Here is a tiny trained network, its code and every weight. The questions are about switching its units off for an input and a class, where a switched-off unit gives its printed mean instead of its output.

import numpy as np


def w(rows, s, z=0):
    codes = np.array(rows[::2]) - 128.0
    scale = np.full(codes.shape[1], s)
    scale[-1] = z or s
    return codes * scale


def norm(h):
    return h / np.sqrt((h * h).mean(-1, keepdims=True) + 1e-5)


def f(y):
    return np.maximum(y, 0)


def log_softmax(a):
    a = a - a.max(-1, keepdims=True)
    return a - np.log(np.exp(a).sum(-1, keepdims=True))


def net(x, mask):
    res = np.array(x, float).reshape(1, 2) / 4 @ E
    u = 0
    for l in range(3):
        y = f(norm(res) @ A[l][:, :-1].T + A[l][:, -1])
        res = res + np.where(mask[u : u + 5], y, B[l][:, -1]) @ B[l][:, :-1]
        u += 5
    return log_softmax(norm(res)[-1] @ U[:, :-1].T + U[:, -1])


A, B = {}, {}
E = w([
[170,129,210,169,61,109,66,231,15,118],'x0',
[109,109,167,100,249,91,76,34,27,82],'x1',
],0.011)
A[0] = w([
[140,179,146,50,192,2,85,61,106,26,19],'L0N1',
[154,167,50,93,188,115,204,184,73,78,31],'L0N2',
[162,79,152,191,105,124,47,194,97,166,255],'L0N3',
[71,198,105,187,152,123,162,57,206,123,5],'L0N4',
[175,178,89,77,46,212,165,84,148,178,136],'L0N5',
],0.0044,0.0042)
B[0] = w([
[56,156,136,107,200,207,43,238,176,36,202],'L0N1',
[215,55,85,106,62,82,130,145,186,78,128],'L0N2',
[70,103,58,65,155,98,133,73,167,128,253],'L0N3',
[121,55,42,96,107,68,73,161,138,148,174],'L0N4',
[3,125,168,93,215,203,58,118,106,56,217],'L0N5',
],0.0069,0.0056)
A[1] = w([
[56,95,95,73,146,133,46,182,136,79,76],'L1N1',
[184,199,151,221,87,121,163,185,193,173,111],'L1N2',
[168,120,227,113,155,97,69,59,56,147,19],'L1N3',
[194,120,254,177,68,88,40,182,46,155,140],'L1N4',
[136,125,169,141,70,13,151,174,49,142,4],'L1N5',
],0.0086,0.0034)
B[1] = w([
[185,170,131,168,71,85,165,93,28,138,249],'L1N1',
[101,93,149,139,163,155,131,155,6,68,174],'L1N2',
[100,195,149,196,184,198,172,110,130,92,171],'L1N3',
[134,8,65,31,156,139,147,99,232,165,196],'L1N4',
[140,108,78,79,101,119,98,78,150,195,162],'L1N5',
],0.011)
A[2] = w([
[109,154,141,165,42,192,156,247,145,152,108],'L2N1',
[141,168,112,161,134,104,82,155,149,126,15],'L2N2',
[145,125,63,111,112,119,173,70,126,132,211],'L2N3',
[57,151,99,115,189,101,111,100,148,106,249],'L2N4',
[104,135,67,137,93,132,109,206,145,122,66],'L2N5',
],0.011,0.0018)
B[2] = w([
[77,128,210,169,213,184,53,76,32,73,226],'L2N1',
[155,136,133,144,170,167,177,145,105,148,128],'L2N2',
[147,159,98,109,80,104,125,171,141,183,254],'L2N3',
[104,52,159,124,108,187,121,186,184,129,237],'L2N4',
[138,102,146,143,255,156,156,116,135,115,188],'L2N5',
],0.011,0.01)
U = w([
[80,44,29,32,122,164,130,130,196,227,208],'0',
[60,104,192,142,203,206,118,125,74,13,214],'1',
[162,249,110,148,63,56,148,124,56,165,225],'2',
[123,141,140,163,103,79,93,157,191,72,9],'3',
[167,139,155,156,113,93,96,144,172,101,3],'4',
[161,122,187,145,118,90,145,146,157,112,27],'5',
],0.014,0.0042)

Each question gives the input, the list of numbers given to net, and the class t.
The units are the neurons (one row each of A and B). Each row of codes is followed by its name. A weight is (code - 128) times the scale printed after its matrix; where a second scale follows, it is the last column's (A, B and U).
mask holds one flag per neuron, layer by layer. A switched-off neuron (its flag False) gives its mean, the last column of its row in B, instead of its output. The means were averaged over made-up inputs and are rounded, as every weight is.
A unit's drop is (log p(t) with every unit on - log p(t) with that unit switched off) / (log p(t) with every unit on - log p(t) with every unit switched off).
The circuit of an input: a set's keep is (log p(t) with only the set's units on - log p(t) with every unit switched off) / (log p(t) with every unit on - log p(t) with every unit switched off). Starting from the 12 units with the biggest drops (on a tie, the unit counted first), units are removed one at a time, each time the one whose removal leaves the highest keep (on an exact tie, the one counted first), for as long as the keep stays at least 0.8.
circuit, biggest first: the units of the circuit, biggest drop first
top k neurons: the k neurons with the biggest drops, biggest first
drop when u is switched off: that unit's drop, to one decimal
input [5,2], class 0: circuit, biggest first => [L1N4]
input [-6,-8], class 1: circuit, biggest first => [L1N4; L2N1]
input [-5,-6], class 1: circuit, biggest first => [L1N4; L2N1]
input [3,3], class 2: circuit, biggest first => [L1N1; L2N1]
input [7,-7], class 0: top 4 neurons => [L1N4; L1N5; L0N1; L1N3]
input [3,-3], class 2: top 2 neurons => [L0N3; L1N1]
input [4,-3], class 0: top 2 neurons => [L0N1; L1N4]
input [4,1], class 0: top 3 neurons => [L1N4; L0N5; L0N1]
input [0,3], class 2: top 2 neurons => [L1N1; L0N1]
input [3,1], class 2: top 2 neurons => [L0N3; L1N1]
input [4,2], class 0: top 2 neurons => [L1N4; L0N5]
input [-2,0], class 2: drop when L1N1 is switched off => 0.1
input [0,-3], class 2: drop when L1N1 is switched off => 0.7
input [5,1], class 0: drop when L1N4 is switched off => 0.4
input [-8,6], class 0: circuit, biggest first => [L2N1]
input [-2,1], class 2: drop when L1N1 is switched off => 0.2
